Below are the code and all the weights of a small trained network. Each question names an input and a class and asks about switching units off, where a switched-off unit gives its printed mean instead of its output.

import numpy as np


def w(rows, s, z=0):
    codes = np.array(rows[::2]) - 128.0
    scale = np.full(codes.shape[1], s)
    scale[-1] = z or s
    return codes * scale


def f(y):
    return y / 2 * (1 + np.tanh(0.7978845608 * (y + 0.044715 * y**3)))


def log_softmax(a):
    a = a - a.max(-1, keepdims=True)
    return a - np.log(np.exp(a).sum(-1, keepdims=True))


def net(x, mask):
    res = np.array(x, float).reshape(1, 5) / 4 @ E
    y = f(res @ A[0][:, :-1].T + A[0][:, -1])
    res = res + np.where(mask, y, B[0][:, -1]) @ B[0][:, :-1]
    return log_softmax(res[-1] @ U[:, :-1].T + U[:, -1])


A, B = {}, {}
E = w([
[59,5,96,189,22,117,152,76,161,191,84],'x0',
[148,51,78,208,131,227,169,117,27,152,100],'x1',
[155,205,140,129,47,180,160,63,126,19,50],'x2',
[161,169,210,112,104,151,77,15,121,153,145],'x3',
[150,2,73,11,91,186,23,95,213,150,181],'x4',
],0.0097)
A[0] = w([
[133,181,122,173,147,110,193,191,86,80,86,190],'n1',
[110,69,96,120,72,167,134,123,94,219,230,168],'n2',
[200,93,104,125,69,226,93,137,94,77,106,127],'n3',
[99,131,117,230,132,121,173,147,106,106,85,170],'n4',
[195,161,145,61,186,66,79,171,149,89,209,184],'n5',
[119,158,138,149,230,121,97,131,110,63,151,255],'n6',
[128,188,151,131,140,216,102,77,105,28,124,219],'n7',
[134,80,16,131,102,192,79,102,174,100,152,205],'n8',
[143,145,150,135,135,110,65,156,124,167,155,72],'n9',
[68,117,201,119,1,109,63,71,192,122,94,115],'n10',
[127,181,206,167,153,139,132,94,60,141,116,185],'n11',
],0.0087,0.0039)
B[0] = w([
[188,143,180,143,72,137,149,83,190,103,57,253],'n1',
[141,117,132,149,152,162,135,124,206,74,113,238],'n2',
[28,136,230,139,238,209,134,201,196,103,203,214],'n3',
[185,157,131,144,129,117,78,107,139,103,32,232],'n4',
[244,152,157,87,124,119,137,207,104,162,122,240],'n5',
[211,206,134,114,151,90,202,106,162,99,147,218],'n6',
[110,216,180,76,83,202,151,143,155,41,140,240],'n7',
[149,178,178,42,135,146,104,167,113,94,137,246],'n8',
[99,53,83,80,139,105,64,152,103,181,131,153],'n9',
[200,125,64,141,76,107,109,74,195,94,44,243],'n10',
[144,194,175,95,175,144,254,145,29,147,236,236],'n11',
],0.0093,0.012)
U = w([
[50,108,137,114,164,133,101,176,145,136,167,118],'0',
[184,175,211,121,109,178,137,120,131,83,95,155],'1',
[194,108,42,137,69,114,95,65,182,130,58,131],'2',
[64,176,107,75,79,130,96,137,102,84,121,112],'3',
[69,153,17,113,30,157,102,110,6,150,158,2],'4',
[32,137,58,96,33,139,105,101,6,143,151,5],'5',
[178,158,128,87,112,107,161,181,60,217,162,138],'6',
[111,98,159,164,166,125,149,66,72,193,68,90],'7',
],0.012,0.0094)

Each question gives the input, the list of numbers given to net, and the class t.
The units are the neurons (one row each of A and B). Each row of codes is followed by its name. A weight is (code - 128) times the scale printed after its matrix; where a second scale follows, it is the last column's (A, B and U).
mask holds one flag per neuron, in row order. A switched-off neuron (its flag False) gives its mean, the last column of its row in B, instead of its output. The means were averaged over made-up inputs and are rounded, as every weight is.
A unit's drop is (log p(t) with every unit on - log p(t) with that unit switched off) / (log p(t) with every unit on - log p(t) with every unit switched off).
The circuit of an input: a set's keep is (log p(t) with only the set's units on - log p(t) with every unit switched off) / (log p(t) with every unit on - log p(t) with every unit switched off). Starting from all 11 units, units are removed one at a time, each time the one whose removal leaves the highest keep (on an exact tie, the one counted first), for as long as the keep stays at least 0.8.
circuit, biggest first: the units of the circuit, biggest drop first
unit that matters most: the unit with the biggest drop
top k neurons: the k neurons with the biggest drops, biggest first
drop of u: that unit's drop, to one decimal
input [3,1,-8,-1,-3], class 2: circuit, biggest first	(n3; n11)
input [3,-8,5,7,8], class 2: circuit, biggest first	(n10)
input [-2,-2,-3,5,-6], class 6: circuit, biggest first	(n11; n2; n10)
input [-6,5,-8,-8,8], class 6: top 2 neurons	(n5; n1)
input [3,1,-7,4,-1], class 0: top 2 neurons	(n10; n1)
input [8,0,-8,-7,2], class 0: top 4 neurons	(n10; n1; n8; n6)
input [5,7,0,1,6], class 0: top 2 neurons	(n3; n1)
input [4,-7,8,6,5], class 2: drop of n10	1.5
input [-2,-8,-2,5,-6], class 6: drop of n5	0.1
input [1,-3,-7,-1,-1], class 6: drop of n3	0.2
input [4,2,-4,-3,-1], class 2: drop of n3	0.3
input [3,2,-8,0,6], class 0: top 2 neurons	(n10; n1)
input [8,-3,-6,-6,3], class 2: top 2 neurons	(n3; n11)
input [6,4,-6,6,-3], class 7: unit that matters most	n7
